Below are the code and all the weights of a small trained network. Each question names an input and a target symbol and asks about switching units off, where a switched-off unit gives its printed mean instead of its output.

import numpy as np


def w(rows, s, z=0):
    codes = np.array(rows[::2]) - 128.0
    scale = np.full(codes.shape[1], s)
    scale[-1] = z or s
    return codes * scale


def norm(h):
    return h / np.sqrt((h * h).mean(-1, keepdims=True) + 1e-5)


def f(y):
    return np.maximum(y, 0)


def softmax(a):
    e = np.exp(a - a.max(-1, keepdims=True))
    return e / e.sum(-1, keepdims=True)


def log_softmax(a):
    a = a - a.max(-1, keepdims=True)
    return a - np.log(np.exp(a).sum(-1, keepdims=True))


def net(x, mask):
    ids = ['αβγδεζηλμπφψω'.index(c) for c in x.split()]
    T = len(ids)
    res = E[ids] + P[:T]
    q, k, v = (norm(res) @ M[0].T for M in (Q, K, V))
    z = softmax(np.where(np.tri(T) > 0, q @ k.T / 3**0.5, -1e9)) @ v
    res = res + np.where(mask[0], z, O[0][:, -1]) @ O[0][:, :-1]
    y = f(norm(res) @ A[0][:, :-1].T + A[0][:, -1])
    res = res + np.where(mask[1:9], y, B[0][:, -1]) @ B[0][:, :-1]
    return log_softmax(norm(res)[-1] @ U[:, :-1].T + U[:, -1])


Q, K, V, O, A, B = {}, {}, {}, {}, {}, {}
E = w([
[158,255,192],'α',
[120,110,132],'β',
[119,110,132],'γ',
[120,112,129],'δ',
[100,177,115],'ε',
[122,117,122],'ζ',
[100,177,125],'η',
[121,112,131],'λ',
[122,114,129],'μ',
[164,125,132],'π',
[121,112,130],'φ',
[143,161,107],'ψ',
[121,113,129],'ω',
],0.0081)
P = w([
[101,160,2],'0',
[99,93,183],'1',
[111,132,50],'2',
[101,104,186],'3',
[128,121,75],'4',
[101,114,185],'5',
[141,122,95],'6',
[99,124,183],'7',
[149,119,102],'8',
[96,130,182],'9',
[201,82,80],'10',
],0.0069)
Q[0] = w([
[124,224,121],'H1',
[74,87,174],'H1',
[208,140,2],'H1',
],0.0057)
K[0] = w([
[91,105,177],'H1',
[203,179,121],'H1',
[34,2,94],'H1',
],0.0063)
V[0] = w([
[247,106,78],'H1',
[100,3,91],'H1',
[250,85,244],'H1',
],0.0045)
O[0] = w([
[210,129,108,91],'H1',
[134,119,2,153],'H1',
[162,37,177,4],'H1',
],0.0044,0.0031)
A[0] = w([
[131,94,92,253],'N1',
[202,56,150,196],'N2',
[145,119,167,150],'N3',
[98,73,119,150],'N4',
[130,200,149,89],'N5',
[142,91,193,125],'N6',
[109,224,154,126],'N7',
[254,157,105,205],'N8',
],0.0075,0.0037)
B[0] = w([
[226,178,97,254],'N1',
[179,212,115,171],'N2',
[173,119,94,162],'N3',
[163,144,150,179],'N4',
[119,1,108,163],'N5',
[159,111,38,175],'N6',
[168,65,90,214],'N7',
[87,132,62,214],'N8',
],0.0056,0.0038)
U = w([
[203,131,232,193],'α',
[121,190,163,76],'β',
[114,170,160,67],'γ',
[125,166,152,37],'δ',
[65,85,140,204],'ε',
[130,185,31,189],'ζ',
[70,87,152,205],'η',
[116,166,150,45],'λ',
[135,163,148,2],'μ',
[248,126,88,162],'π',
[125,170,154,29],'φ',
[167,15,113,72],'ψ',
[120,170,151,29],'ω',
],0.014,0.0041)

Each question gives the input, a string of symbols that net reads in full, and the target symbol t.
The units are the heads (3 rows each of Q, K, V and O) and the neurons (one row each of A and B). Each row of codes is followed by its name. A weight is (code - 128) times the scale printed after its matrix; where a second scale follows, it is the last column's (O, A, B and U).
mask holds one flag per unit, heads first, then neurons. A switched-off unit (its flag False) gives its mean, the last column of its rows in O or B, instead of its output. The means were averaged over made-up inputs and are rounded, as every weight is.
A unit's drop is (log p(t) with every unit on - log p(t) with that unit switched off) / (log p(t) with every unit on - log p(t) with every unit switched off).
The circuit of an input: a set's keep is (log p(t) with only the set's units on - log p(t) with every unit switched off) / (log p(t) with every unit on - log p(t) with every unit switched off). Starting from all 9 units, units are removed one at a time, each time the one whose removal leaves the highest keep (on an exact tie, the one counted first), for as long as the keep stays at least 0.8.
circuit, biggest first: the units of the circuit, biggest drop first
unit that matters most: the unit with the biggest drop
top k neurons: the k neurons with the biggest drops, biggest first
drop of u: that unit's drop, to one decimal
input λ δ ψ δ δ μ γ δ, target ψ: top 4 neurons => [N7, N1, N8, N2]
input ζ ε λ β η β α μ, target α: top neuron => [N8]
input δ ζ γ ψ δ γ λ γ, target ψ: circuit, biggest first => [N6, N1, N8]
input φ ζ ε γ, target ε: top 2 neurons => [N1, N2]
input β β ω ε β ζ, target ε: top 4 neurons => [N1, N2, N7, N8]
input φ ψ δ λ ζ ζ β λ, target ψ: circuit, biggest first => [N1, N6, N8]
input λ λ ε δ β ω, target ε: circuit, biggest first => [N1, H1, N8]
input δ β μ γ ψ α φ β, target α: top 2 neurons => [N8, N5]
input π ζ ε α γ λ ψ γ π δ, target π: circuit, biggest first => [H1, N6]
input π α γ δ, target α: top 3 neurons => [N8, N7, N1]
input β π η β φ β γ ψ ω β, target ψ: top 3 neurons => [N6, N1, N3]
input φ ζ λ φ ψ φ ψ ψ γ ω, target ψ: top 2 neurons => [N1, N6]
input λ λ φ ω γ ε ζ α ψ μ, target ψ: top 2 neurons => [N6, N1]
input β ω ψ β ψ ψ ζ α ψ φ, target ψ: unit that matters most => N6
input λ ζ α μ β ζ, target α: top 2 neurons => [N8, N5]
input η ω δ β ω ω β γ, target η: top 3 neurons => [N1, N2, N8]
input γ π β β β φ φ β ω ω, target π: drop of N6 => 0.7
input λ λ η λ ω α λ γ μ η, target η: drop of N7 => 0.1
input γ η γ ω φ β λ φ ψ μ, target ψ: drop of N1 => 0.4
input λ ω π λ λ μ η λ δ ψ, target ψ: unit that matters most => N7
